What can hang from each mark
goziko: mibav nupes tuzu
bavi: morab nukadif rivere teror tuzu
mibav: goziko tuzu vokav
bebu: vokav
nupes: boduba mibav teror tuzu vokav
teror: rivere tuzu
tuzu: bebu goziko nupes
vokav: nupes
boduba: mibav morab rivere vokav
morab: bavi boduba tuzu
nukadif: bavi morab teror
rivere: bebu duder mibav nupes teror vokav
duder: nupes vokav

Every row comes from one small tree of marks. The marks that hang from a mark follow it in brackets, in alphabetical order. Every link used is in the known rows. Which tree was each row made from?
Known rows
goziko(mibav(tuzu vokav(nupes(teror)))): [-157 -159  189 -452 -395   14  -50  -77   31 -263 -165  419   71   -8
 -231 -168  -75 -369 -148 -134  -44 -230 -194 -617  -91 -213  423 -140
   51 -270  519 -141 -482 -202 -104  -16  101  306  121  527 -259 -267
  113   87  204  321  -74 -235   -3   89 -141   51  -61 -231 -101 -406
  288   82 -168   68   79]
nukadif(bavi morab(tuzu)): [-243  -75  292 -155 -456 -170  222  -39 -228 -450  -83   64  230  140
 -166 -137   80  -48   21 -196 -133   55 -178 -266  -70 -218  270  -68
  -25    7   90   28  -95   67   67  -21   17  201  -55   34  -98 -231
  167 -151  143  184 -143 -184  -49   43 -230   54 -230  -59 -190 -272
  277  181  212  116 -204]
bavi(morab nukadif rivere(bebu mibav)): [  12 -269  172 -270 -277 -220  389  114  121 -350 -493  -50  527  -25
   26 -472  246  317 -346  106  -41 -143  -99 -184 -460 -523  260   79
  252  -83  223   61  176  -86 -313  270  234  224 -193   23 -292  -26
  216   62  -74 -350   38 -222  251  -77 -197   30 -366 -261   94 -131
  328 -263 -111  103 -102]
vokav(nupes(boduba(mibav morab(tuzu) rivere(duder)))): [ 123 -282  -82  -88 -473  208   57 -205 -297 -616 -494 -117  170   89
  275 -339  224  108  154 -246 -151  200 -195 -133  -98  -75  130  126
  -28 -422  308  -19 -103  193 -478  187  215  -71 -213  -33  -48 -338
   -7  131  -45  164  -16 -265   73 -291   78  -14 -204 -320  -67 -482
  -24 -318   45  168  -41]
nupes(boduba(rivere vokav) teror): [ 167 -135  129 -169 -271   22  -55   14 -322 -476 -194 -180  424  -50
 -116 -321   95   76  -58 -467 -122  185 -147 -329  123 -174   18  176
   27 -329  376 -238  -54   19 -262  142  242  -59   68   74 -112 -330
  -16  254   80   24   58  -50  234  -71  -20 -124  -32 -298 -128 -709
  177  -85  115  -21  -39]
boduba(mibav rivere(duder) vokav): [ -12 -310   27 -139 -330   71 -120 -145 -304 -624 -157 -355  326   86
  119 -431  255  159  113  -78  -95  334   93 -252    2 -363  122  200
  241 -204  266   36 -141  220 -526  198  240 -119 -264   91  -90  -49
  154   89  -14 -136   81 -270  283 -286    0   65 -188 -291 -140 -387
  288 -542 -140  114  -66]
nupes(boduba(mibav(goziko) rivere vokav) teror): [ 104 -142  162  -69 -314  158 -118  -28 -408 -559  -52 -221  476   53
   46 -382  207   69   24 -335 -164  369   -6 -453  121 -232   74  203
   13 -421  352 -208  -57  242 -313   25  319  -49   55  152  -33 -358
   80  256   64   78  -27 -197  337 -238 -115   55   46 -365 -149 -775
  273 -149    1  -25  -25]
nupes(mibav tuzu vokav): [ 131 -141   71 -116 -334   56   28  -14  -42 -224   87  116  208   70
 -183 -226  105  -55  -57 -270   78   29 -269 -229  103 -394   -9  111
   49 -260  296 -174 -165 -178 -191   74  145   65  448 -106   -5 -354
  -96  221 -114  -33    7  213  252    8 -324  -23 -140  -57 -288 -512
  313  248   60  -81 -267]
tuzu(goziko nupes(vokav)): [ -78 -216   49 -196 -568  -28   79   42  -90 -505   54    5  158   89
   71 -109 -312   58  265  -49  -38  -94 -172 -300 -180  -73  133   42
   45 -220  156 -176 -365 -393 -324  141  154   67  104   16 -147 -168
  146  139  209    5  114   70  165  161  -90  202 -267  160 -277 -249
  393  174 -104   30 -193]
mibav(goziko(nupes(teror)) tuzu(bebu) vokav): [-166 -243  237 -282 -308  127   30  -43 -232 -287  105  378  -31    9
 -278  -77  -34 -246   44   10 -200  -13    8 -768 -161  -95  329  -18
 -124 -255  431 -365 -276 -192  -87 -222  310  279  135  598 -258 -247
  317  165  273  180  -92 -209  324  373 -161  158   51  -96  -92 -489
  505  290 -262  -44  185]
nukadif(bavi(morab rivere teror tuzu(nupes))): [-251 -245  422 -336 -499 -364  492  200  -58 -569 -410 -102  778   18
  230 -474  -13  272  -86  -56   92 -108  -12 -176 -311 -338  435  314
  280 -235  197  -60  213  -54  120  411  186  302  -32    6  -82   62
  529 -305  150 -189  141 -325  -43    3   52 -129 -189 -259   10 -305
  306  252  -96  345 -226]
tuzu(goziko(mibav nupes)): [-339  -30   48 -240 -323 -191  -70 -178   12 -561 -109   48  125  274
 -150  -23  -15  -22   65   31 -256 -118 -160 -441 -199 -155  218 -106
    2  -81  246 -194 -494 -403 -285  149  -73  105   20  212 -223 -209
  253  125  225    6   69 -173  196  111 -201  120 -241   16   35 -276
  544 -188  -44  -26 -169]
nukadif(morab(boduba) teror(rivere tuzu(nupes))): [-247  165  228 -169 -553 -271  134  -95 -244 -716 -267 -237  195 -179
 -241   35 -358 -235  298   -1 -131   95   79 -425 -102   76  348   67
 -263  -54  209 -113 -289    7  -61  166   52  117  -82   -2 -118 -510
  436 -126  166  227  -66  163   30  295   55   44 -183  -52 -381 -246
  415  -20   62  125 -207]
bavi(nukadif rivere(mibav(vokav)) teror): [  76 -223  286 -354 -135  -81  249  146   67 -281 -327   -2  404  -94
   92 -472  219  137 -376   20  144 -119   43 -427 -370 -317  371  110
   89 -153  304  -98  134 -124  -96  237  263  277  -45   20  -74  148
  491  -77   79 -193  240 -410  199   19  -85   33 -267 -211   47 -143
  464  -54 -342  200   63]
rivere(mibav nupes teror): [-160 -181  138 -171 -498 -212  166 -145   22 -404 -246   58  228 -336
   15 -348  380  -36    6  188  -84 -176 -117 -362 -435 -494  382 -102
  319 -176   44    9 -192 -235 -464  -13   29  209  -29  143 -393  -72
 -102  267  -63  118  -85 -133  257  127   25  179 -180 -131   65 -206
  175 -382 -132 -212  299]
bebu(vokav(nupes(boduba))): [ -31 -153  153 -228 -485 -186  -13   99 -119 -299 -261  165  -16  -36
   89 -219   -5   99  -51 -359  -17 -127 -224 -218 -108   78  217 -154
   74 -297  390 -187 -110 -189 -100  154  362  137  179   54  -88 -258
 -241  125  283  218   64  -27  104  -47  -83  173 -168 -101 -201 -209
  132   54  124  -53  -58]
bavi(morab(tuzu(bebu)) teror): [ 131 -226  145 -321 -216 -108  159  110 -175 -454 -320    6  435  208
 -119 -255  142  241   16 -343  -53  -80 -141 -171 -422 -388   64  267
  116 -389  217 -225  107  -72  -43   95  106  169  -12   76   35  -85
  406    7  177   47   24 -201 -177  138  -42 -142 -156 -188  -79 -337
  286   97  274  276  -25]
goziko(mibav tuzu(bebu nupes(boduba(morab) vokav))): [ 104   37 -212 -230 -261  180  139  -73 -159 -545 -109   49   94  167
   32 -130 -153  -39  102 -242   -7 -123 -211 -229 -122 -167  146  -40
 -236 -445  290 -291 -320 -469 -479  164  -39 -105  219  148   13 -284
  177  257  273   94  -21 -172  120   76   41  172 -166  -28  -13 -393
  271 -106  214  165 -238]
goziko(nupes(vokav) tuzu(bebu)): [ -92   16  -72 -261 -192  -79   49   -3  -65 -316   33  -19  -17  311
 -206 -103  -24   94  -29 -127 -131  -91 -103 -452 -120 -231  154  -56
 -109  -87  246 -453 -169 -502 -303  135   24   12  167  179 -199 -218
  151  236  223 -112  -79  -56  227  107 -114  107 -199   -4  -12 -306
  328   32  130  101 -188]
tuzu(bebu goziko nupes(boduba(vokav) mibav teror)): [ 242 -209 -146 -112 -430  159   37   -1 -296 -642   49   86  414 -153
   29   33 -219  -22  327 -336  112    8 -388 -114  -35 -110   18  219
 -208 -537  215 -374 -391 -225 -264   36  284   84  505  -69  -48 -335
  264  279   43  -59  240  204   87  330  -57  210   49   -4 -435 -678
  417  170  256   -6 -150]
rivere(duder nupes(boduba mibav teror tuzu)): [ 120 -389   43 -114 -394   28  227 -156  -33 -406 -186  363  296 -454
   22 -244  331 -307   48  -86  109  123 -453 -139   48 -482  140   84
    4 -490  280 -126 -299 -177 -156   17  171  139  498   -5 -144 -579
 -154  220 -360  132  -48  232  238  314 -111  -86  -72 -279 -176 -731
  119   75 -125 -301  -76]
boduba(rivere(bebu mibav) vokav): [  39 -185   16 -150 -397  -14   74  -46 -276 -534 -294 -287  317  -89
 -142 -368  289  224  -87  -30 -145   -1  -44 -232 -239 -384  218   65
  276 -138  174    6  -58   37 -580  112  252   33 -264   78 -320  -74
   31  257    6 -226   46 -194  382 -231  -96  125 -249 -245  -90 -402
  242 -545   -3  -31   35]
rivere(bebu duder mibav nupes(tuzu) teror): [ -37 -452   82 -149 -571 -123  450 -175  -52 -473 -395  253  172 -725
   57 -379  531  -70   19  422   41 -147 -239 -169 -444 -703  493  -73
  463 -263   45  203 -301 -259 -607  -35   93  231   68   94 -417 -237
 -215  260 -267   41 -164   43  441  192  -32   62 -295 -243  -13 -338
  166 -549 -321 -336  336]
tuzu(bebu goziko(mibav(vokav(nupes(teror(rivere)))))): [ -59 -116  -65 -349 -513 -148 -118 -156   36 -634 -218  183  106  -19
 -190   12 -245  -95  170 -108   19 -222 -331 -451   12    1  321  -45
 -144 -333  295 -192 -600 -162 -434   -9  171  226  152  247 -265 -278
  370   60  144  109  313   37   25  227 -202  308 -170  -22 -371 -324
  505  -32   63  144  -35]
mibav(tuzu(goziko nupes(boduba teror))): [-118 -263  124 -172 -529  119  113   26 -158 -452  -21  238  248 -237
  -51   30 -261 -189  271 -143   -9  -64 -253 -433 -152   -1  312   17
 -165 -404  326 -230 -440 -360   15   50  206  238  235  175  -70 -428
  134  124  169  212  -30  181  154  451   20   15  -98   52 -165 -610
  289  286 -164   11 -123]
teror(rivere(bebu nupes(tuzu))): [-101 -249  103 -173 -631 -176   75   -9   92 -578 -322  -14  140 -295
 -193 -222  196    3   63   85 -163  -43 -234 -233  -97 -452  231   63
  176 -140  177  -14 -303 -148 -464   89  217  105  -23   36 -353 -282
   45   84 -208  -67   19  170  351  164 -120   86 -349 -146  -54 -424
  127 -204 -134 -165  -44]
nupes(mibav tuzu(bebu(vokav))): [ 190 -173  -48 -126 -272   15  -70  -21 -212 -293  100  113   62  -47
 -162  -69  195  118   26 -388  134   64 -313  -43   10 -201   64   71
  -19 -313  309 -164 -181 -163 -127    9  366  148  452   -5  128 -199
  -10   98   -7  -25  136  166  208  178 -213  134 -131   95 -339 -333
  411  128  227  -71 -240]
morab(boduba(vokav) tuzu(goziko nupes(mibav))): [ -14 -136   27 -293 -432  314   91  -40 -354 -571   74   56  242   32
 -101   37 -243  -44  321 -202 -192   60 -291  -76 -352  -34  143  368
  -35 -457  285 -256 -280 -166 -306  207  138  133  139 -139  117 -202
  421  240   93  140   62 -137 -169   63 -122  167 -170  -70 -338 -549
  361  155  184  -50  -63]
nukadif(bavi(rivere(mibav)) teror): [-245  -21  208  -44 -468 -304  337  -77 -153 -375 -185  -22  501 -191
  -25 -243  178  123   50   56  139    5 -106 -196 -120 -464  523  -99
  106  -26  136   66   99  -15  -31  137  124  404   63  145 -212 -168
  172 -140   95 -128    6 -127  245  -57 -169  262 -259 -138 -202 -124
  389   30 -122   81 -172]
goziko(mibav(tuzu(bebu(vokav)))): [-138 -195   78 -362 -236    7 -109   -4 -173 -274   27  222    4    9
 -199 -125  117   24    8 -198   25  -26  -87 -294 -184 -201  345  -25
   38 -307  428 -130 -310 -260 -194   -1  210  250  132  416   51  -73
  134   32  317  162   -9 -212  194  163 -130  173 -187   63 -171 -213
  458 -108   75   22 -173]
mibav(goziko tuzu(bebu nupes(boduba teror)) vokav): [ -11 -306  259 -223 -470  296  176   52 -301 -364   82  461   58 -280
 -101  -63 -205 -322  209  -95  -27  -53 -104 -579 -153   42  323   -7
 -206 -517  405 -281 -239 -183  -58 -228  395  297  268  466  -46 -339
  309  187  289  361  -29  -86  257  488  -33  156   61  -63 -288 -570
  349  376 -236  -22  164]
nupes(mibav teror(rivere tuzu(bebu goziko)) vokav): [ 143 -168 -108 -158 -399  -75 -119  -89  -94 -467  -33 -117  231 -111
 -360   13 -227  -34  240 -170  184   56 -245 -344  260 -146  196  266
 -294 -358  203 -435 -466 -143 -258  -62  230    1  532 -193 -158 -472
  251  189 -140 -133  231  462  237  411 -269  194  -86   50 -586 -629
  578  274  169  -14 -437]
bavi(nukadif tuzu(bebu goziko(nupes))): [-136 -259   94 -226 -305  -88   74   51   63 -569 -210  -74  206  311
   55 -205 -116  301   16    7 -115  -53  -68 -361 -304  -19  183  111
  -69   -3  247 -357 -188 -385 -166  272  150  255  -32   23 -170  -30
  540   20  236 -274  181  -55  207  234  -64  -37 -285  149   58 -358
  586   70    9  156  -85]
goziko(nupes(teror vokav) tuzu): [ -99   41   23 -320 -120 -150   76  -26  -63 -234   20   12  119  260
 -267 -149  -14  -34 -207 -194 -171  -22 -185 -595  -33 -298  212  -25
  -65 -105  299 -488 -293 -507 -123  191  -40   25  232  229 -285 -379
   17  244  133   -4 -173  -25  158   93 -128  -14 -121 -182   85 -489
  281  159    5   12 -228]
vokav(nupes(boduba mibav teror tuzu(bebu))): [ 318 -121  -86  -54 -425   -9   23  -18  -75 -416 -140  283  208 -130
 -128  -11   50 -157   38 -482  198 -116 -561 -113   90 -185   55  -29
 -194 -458  296 -339 -200 -170  -90  -31  188  235  645  -44  -39 -608
  -95  246 -135   76   26  365   54  199 -197  -83   58 -107 -327 -669
  129  255  355   13 -118]
rivere(bebu duder mibav nupes vokav): [-109 -531  -36 -218 -465 -167  308 -187    7 -467 -391  269   89 -549
  137 -379  469 -105  -23  560   -6 -156 -314 -113 -458 -669  547  -58
  401 -291   -5  204 -310 -174 -641   29  130  252 -229  222 -619 -133
 -102  235  -93  -28 -147 -183  373   43 -114  181 -411 -244 -129 -119
  183 -662 -411 -307  102]
boduba(morab rivere(mibav(goziko) nupes) vokav): [ -86 -179   -7  -95 -546  152  -49 -173 -252 -681 -220 -259  320   10
  183 -502  325   77  133   89 -282  180  159 -375 -259 -261  248   66
  253 -321  201   -8  -92  149 -652   68  305  -47 -424  205 -376  -21
   27  255   22  -94   25 -473  392 -284   51  352  -86 -245  138 -435
  217 -441 -205 -113  223]
tuzu(bebu(vokav(nupes)) goziko(mibav)): [ -89 -142 -114 -327 -484 -186 -154  -26  -79 -523 -118  162   -6  110
   76  -27 -106  166  170 -201   64 -203 -288 -156 -215   32  295 -167
   46 -312  298 -133 -465 -338 -340   79  230  228  170  207  -92 -115
   82   43  326   89  195 -103   25   44 -173  354 -261  164 -309  -74
  484 -117  216   58 -153]
teror(rivere(duder(nupes) mibav) tuzu): [-241 -240  137 -224 -483 -273   55 -248    8 -570 -411 -114   22 -278
 -229  -64   65 -150  182  253 -132  -58  101 -324  -43 -119  576  -30
   90 -172   72  -51 -255  -61 -351   52  112    9 -242  -12 -349 -370
  224   19   19  -14  152   59  273  260   24  131  -81 -151  -77 -175
  181 -402 -219   86 -120]
mibav(goziko tuzu(nupes(boduba(vokav)))): [-244 -214  339 -188 -568  294   55  139 -270 -430   43  206  197 -111
    5 -206 -172 -169  236  -60 -137   39  127 -473 -173  -18  342   58
   84 -446  390 -220 -166 -109 -112   89  316  186   62  246  -19 -236
  174  198  346  233  -69 -180  295  106  -27  128   53 -177 -150 -590
  235  109 -234  -12   64]
mibav(goziko tuzu vokav): [-324 -269  404 -255 -448  215  -51   16 -121 -190   61  306  -32  -23
 -169 -248  -51 -230   81   99 -160  -54  159 -725 -191 -135  372 -119
   98 -245  466  -31 -178  -40  -35 -112  381  241  -70  447 -114  -86
  194   77  275  289  -75 -278  295  147 -213  214 -134 -121 -117 -347
  415  220 -461  -50  192]
morab(bavi(nukadif rivere) boduba): [-137 -168  324 -405 -243  -65  103   42 -132 -456 -139    3  145   64
  -57 -265  -43   -8 -160  -81 -234   60 -180 -184 -409 -156  239  223
    2 -103  475 -246  231 -119 -303  303  105  216 -145  -39  168  -25
  545   12  123  -96  -37 -334  -24   -4 -243  -31 -397 -264   75 -182
  348   88  -44  -26   65]
vokav(nupes(boduba(mibav morab) teror tuzu)): [ 307 -135  -89   38 -456   71  -91 -140 -164 -610 -317  -17  214   56
   71 -166  103  -86   -1 -467   -6   48 -362 -250  130 -251  100   -6
 -109 -355  384 -183 -282   29 -208   66  143  -38  208    8  -70 -514
 -204  141  -13   78  -97   97   40 -163   42   -8  -12 -222   67 -604
  100   20  174  138  -29]
duder(nupes(boduba(mibav morab rivere)) vokav): [ 239 -198 -153 -145 -375   35 -126 -136 -150 -608 -279 -208  391   53
  336 -266  186  119   77 -251 -279  185   79 -156    1 -237  -89  151
  -68 -341  316  193  -61  166 -662   -2  289 -365 -285   42 -174 -305
   66  126  140  -31  141  -87  284 -253  178   66   20 -150  153 -370
   65 -305   58  209  -29]
nukadif(bavi morab(boduba)): [-264  -40  280 -142 -459 -258  219  -68 -269 -564  -72   22  151   72
  -93 -159  -35 -189   52 -106 -128   55  -87 -304 -180 -163  268 -145
  -64   10  193   69    2  138  -99  -36   26  126  -92   66  -60 -275
  137 -122  175  157 -230 -194    3  -17 -257  136 -254  -68 -118 -170
  381   61  175   27  -67]
rivere(duder nupes(mibav) vokav): [-121 -433  -22 -241 -384 -103   56 -178   82 -359 -146  289  161 -306
  195 -340  323 -227   72  302   33   10 -314 -137 -213 -545  292   61
  252 -374  112   92 -345 -113 -420  108  161  182   63  138 -423 -155
   -4  178 -183   71  -40 -123  227  108 -194   92 -245 -223 -250 -237
  208 -304 -335 -279  -86]
tuzu(bebu(vokav) nupes(boduba)): [ 102 -207   48 -176 -404  -52  102   84 -306 -467  -56   94    6 -127
   48  -64  -73  139  158 -341   14  -35 -232  -75 -181  104  138    9
  -91 -363  246 -252 -135 -299 -212   57  356  109  227   98   65 -163
   92  120  323  143  154   -1  180  288   63  201 -146  110 -294 -190
  278   31  187  -13 -132]
rivere(mibav(goziko vokav(nupes))): [-228 -140  227 -177 -582  -11   53 -104  -43 -360 -165  245  -45   16
  -34 -250   29 -159    6  142  -94 -261  -23 -559 -304  -33  463 -301
  168 -225  237  -50 -138  -25 -235  -65  286  304 -117  278 -296 -135
   57  180  231  201   47 -285  172  -87 -204  380 -117 -163 -157 -141
  304  -52 -269   -7  276]

Write each row's tree
[ 144 -201  -60 -146 -270   70  112 -150 -183 -408  -36  313  159  -89
 -142   38  -49 -121   76 -207  -51  -70 -394 -430   17  -63  -12   72
 -385 -350  363 -391 -368 -262 -171 -148  328   89  544   72 -186 -403
  235  302   27    0  219  146  269  448 -209  213  -38  -17 -326 -610
  568  309   96 -147  -21] | tuzu(bebu goziko(nupes(boduba mibav(vokav) teror)))
[-128 -236  153 -175 -359  196 -230    2 -182 -414   14 -124  258  131
 -112 -273  113    2   65 -147  -97  145  126 -442  -43 -445  241  160
  163 -169  413 -115 -219   87 -225   90  215   47 -101  212  -52  -26
  142   80  167  -51  -84 -207  185 -172  -18  148  -95 -185  -42 -443
  320 -172  -78  149  -27] | boduba(mibav(tuzu) vokav)
[ 359 -250 -125 -177 -288  315   27 -193 -417 -655  -68  -36  105  126
  -67  -27  -44  -26  167 -346 -154   92 -304 -255 -156 -208   82  280
 -212 -354  246 -246 -363  -31 -368 -106  191   -6  -31  263  -48  -80
  450   98  131  135   72 -300 -141  156  192  225  -75  -71 -117 -374
  330   80  137  221   53] | boduba(mibav(vokav) morab(tuzu(bebu nupes(teror))))
[-121 -188  272 -300 -643 -169  -30    0  -77 -471 -402   80  -63 -253
 -325 -150 -230 -227   -3  109 -115 -185  -50 -648    7  -32  543  -88
   36 -229  337 -224 -421   20 -196 -115  398  137   71  230 -477 -397
  196  112   65  198   39   10  213  186 -228  245  -93 -355 -322 -460
  331   71 -275  -88   86] | mibav(goziko vokav(nupes(teror(rivere(bebu) tuzu))))
[  31 -332   55  -50 -679  -16  419  -90  -46 -500 -374  268  286 -746
   64 -240  370   18   90  222   -3 -238 -369 -207 -337 -485  366  -71
  204 -346  133  105 -327 -356 -502  -90  186  199  291 -104 -323 -379
 -259  372 -171   60  -79  252  504  256  -69  135 -318  -59  -72 -561
  235 -272 -122 -389  305] | rivere(bebu mibav nupes(boduba tuzu(goziko)) teror)
[   0 -279   70 -347 -266 -111   50   98  298 -243 -158  152  403 -172
  263 -430  273    2 -238  132   43   12 -302 -147 -200 -503  223  203
  131 -228  206  -21  -98 -189 -329  298  228  273  124   20 -368    4
  233   93 -223 -166   58 -241  245   13 -244  -10 -286 -167 -110 -223
  236  -94 -277 -144 -220] | bavi(nukadif rivere(nupes(mibav) vokav))
[ -85 -130  -52 -281 -423   93   50  -90 -163 -672  -13  117  136  131
 -141  142 -168   38  353 -115 -109 -135 -368 -101 -337  -63  239   78
  -82 -346   98 -198 -478 -438 -332   72  -60  255   63  157   38 -151
  521   97  241  171  131 -158  -99  299  -64  120 -266  180 -272 -293
  415  -45  192  140 -194] | morab(tuzu(bebu goziko(mibav) nupes))
[ -48 -314  213 -270 -497 -112  248  -56 -193 -402 -192   28   53 -361
   -2 -271 -147 -142  162  159   86  -61   32 -335 -142 -203  432   80
  243 -258  142 -143 -364 -342 -352   74   44  -16  226   15 -213 -227
   44  204  107  199  -53   35  259  312   65  -44 -105 -137 -309 -275
  323 -132 -263  -90   -6] | rivere(duder teror(tuzu(nupes(vokav))))
[ -73 -212   24 -150 -338  103 -114  -12  -68 -263   67  143  131   30
 -208  -86   65 -107  162 -128   74  -52 -124 -319 -188 -326  156    9
  -76 -279  294 -172 -175 -110 -136  -53  239  240  220  188  -46 -159
  196  113  -26    2  -14   36  174  258 -205  109  -95   19 -227 -397
  334   94   44   56 -143] | nupes(mibav(tuzu(bebu)))
[  29 -319   -3 -282 -290  203  210 -230 -414 -610 -123  -24  127 -132
  107 -186  171  -61  157   44 -225  283 -302  -44 -335 -119  340  385
   70 -447  154   59 -158   64 -589  219   37  129 -285  113   28 -248
  366  159   44  277 -171 -368   37 -125    4 -179 -324 -216 -280 -322
  150 -469 -148    9 -120] | morab(boduba(mibav rivere(duder vokav)) tuzu(nupes))
[ 211 -214   62 -204 -607   25  190  -32 -235 -438 -613   54  114 -321
  220 -458   69   75  -79 -134 -168 -227 -139 -401 -237 -115   99  -93
  123 -306  403  122 -151   16 -650   -4  439  -96  -20  116 -414 -179
 -179  304   29  194   20 -179  352 -106  -15   94 -199 -333  -49 -408
  115 -270  -87 -112  430] | mibav(vokav(nupes(boduba(morab rivere(bebu teror)))))
[-322 -252  154 -164 -661 -147  383  -90  -41 -589 -169   40  601  132
  132 -250 -192  107  184   10   -5  -72 -191 -143 -187 -178  280  157
  119 -229  153   16 -192  -33   27  218  229  247  152  -85 -141 -136
  386  -79   40 -120  161   21   16  169 -168  139 -181  -44 -213 -437
  472  309   14  104 -309] | nukadif(bavi(morab tuzu(goziko nupes(mibav))))
[-138 -304  -27 -285 -618   -4 -136  100 -121 -343  -31  227  -58  -48
   63  -19 -180  140  273 -166   93 -158 -145 -294 -237  111  378 -114
   19 -309  400 -153 -366 -284 -142   29  464  312  125  226  -99 -105
    7    4  319   72   83   53  122  184  -86  325 -225  228 -311 -180
  383  167   36   94  -64] | mibav(tuzu(bebu(vokav(nupes)) goziko))
[ -37  -85   27 -213 -492  -58 -190   23  -26 -416 -136   -4  226  177
   -2 -233  -37  -28   30 -242   -6 -112 -152 -235  -97 -254  113    4
  189 -239  290 -206 -214  -22 -261  201  223  105  153   -2 -240 -128
   10  185   29  -49  106  -86  -13 -199 -193  185  -16 -250 -230 -363
  192  -50  144   59  -44] | boduba(vokav(nupes(mibav)))
[ -30  -94  119 -114 -475  -30   98   -2 -193 -553 -194 -146  228  -23
   25 -192  -39   25  122 -252 -167   25 -148 -252 -124   79   60    5
  -55 -247  201 -125  -68 -161 -284  177  204   28  -38   48  -59 -278
  135  163   95  125   89  -46  260  128   45  -95 -167  -62 -131 -411
   89 -132  -25   34 -142] | tuzu(nupes(boduba(rivere)))
[-154    9   11 -290 -311  125   61  -91  -18 -291   56   89   53   69
 -132  -76 -144 -204   10  -50  -73 -166 -154 -447 -177 -144  224 -112
  -85 -201  275 -136 -357 -324  -84  151  221   84  175  146 -105  -89
  332  131   21  124   96 -133   31  235  -82  221 -173 -111 -136 -295
  290   87 -180   54 -122] | goziko(tuzu(nupes(mibav(vokav))))
[-123    5  201  -97 -410   55  155 -157 -333 -481  -75  -84  331 -146
 -132 -339  394   95  -76   13 -264  128  103 -518 -136 -150  358   90
  294 -225  198 -129 -105  -57 -485   91  134  124   44  111 -220 -259
   -3  380   73   -9  -44 -159  605 -123 -114  -66   82 -251   29 -630
  353 -396 -140 -143  257] | boduba(rivere(mibav(goziko(nupes(tuzu))) teror) vokav)
[ -59 -187  298 -241 -429   93   64   -3  -65 -251  -30  396  107  -71
   78 -167    0 -245   67  -81 -247 -103  -55 -474  -72 -100   42  -92
  -66 -420  363  -67  -62  -40 -171 -172  447   53  234  176 -181 -359
  155  218  107  282  126 -153  278  158 -295  267   66 -193 -172 -417
  231  288 -168 -164  130] | duder(nupes(boduba mibav(goziko vokav)))
[ 162 -207   55 -234 -215 -183 -165   -6 -314 -382  -99  -97  -25 -118
 -329  -32  -27   49    8 -359   79   42 -166 -259   48  -89  322   43
  -58 -219  326 -367 -286 -226    9  -87  288   43  258  175  -75 -222
   67   64  221   68   38   56   85  328   17  106  -87   17 -274 -308
  445  102  188  -42 -190] | nupes(teror(tuzu(bebu(vokav))))
[ 115 -139   18 -133 -321  -44   84   -9 -132 -410   31   89   24  167
 -237  -99   58   69   -2 -239  -84   -5 -208 -287   38 -227   26   93
  -37 -115  265 -387 -145 -367 -340   27   64   51  292   77 -120 -324
   46  227  155 -141  -10  133  349  125 -148  -48 -126   71 -146 -396
  367  136  165   19 -132] | goziko(nupes(tuzu(bebu) vokav))
[  65 -327   19 -237 -579   56  295   15   43 -499 -239  357  250 -332
   36 -267  145  -48   25   32  -30 -129 -424 -164  -37 -502  123   42
   78 -392  343  -44 -442 -456 -533  -12  112   55  409   -2 -216 -480
 -152  314  -42   38  -49  144  436   91 -249  112 -402  -43 -202 -637
  318  -20  -26 -345 -101] | rivere(bebu nupes(boduba tuzu(goziko(mibav)) vokav))
[-105 -285  -71 -184 -465 -163  106 -233  -54 -455 -371   69  115 -209
  153 -345  288  -32  -16  212   37  -88 -239 -193 -239 -135  523 -114
  288 -298   62  156 -179    4 -537  210  127  263 -289  143 -421 -228
  -93  182   29   31   -9 -165  273 -195 -110  -44 -252 -205 -239 -126
  107 -631 -274   37  -33] | boduba(rivere(duder mibav vokav(nupes)))
[  80 -143  121 -234 -370   12  -49   50  -95 -391 -112  100  322   -3
   46 -165   39  -54   51 -322 -186  -30 -116 -192   13 -284  -61  105
   43 -365  321 -178  -69  -70 -278   71  282  -71  214  -38 -182 -314
   52  241   74    4  136  -36  156  -14 -134  121  103 -224 -106 -501
  100   41  185  -36  -36] | duder(nupes(boduba(vokav) mibav))
[  95 -174   90 -156 -409  127  176   39 -263 -523 -118  127   84  -27
 -135   29  -80   31  244 -321 -106  -80 -342  -65 -253   -6  117  114
 -155 -379  148 -319  -83 -304 -193   46  101  190  134   36   80 -264
  300  185  222  232   49  -43  -19  308   56  -15 -153   28 -258 -395
  113  108  263   96  -79] | morab(tuzu(bebu nupes(boduba)))
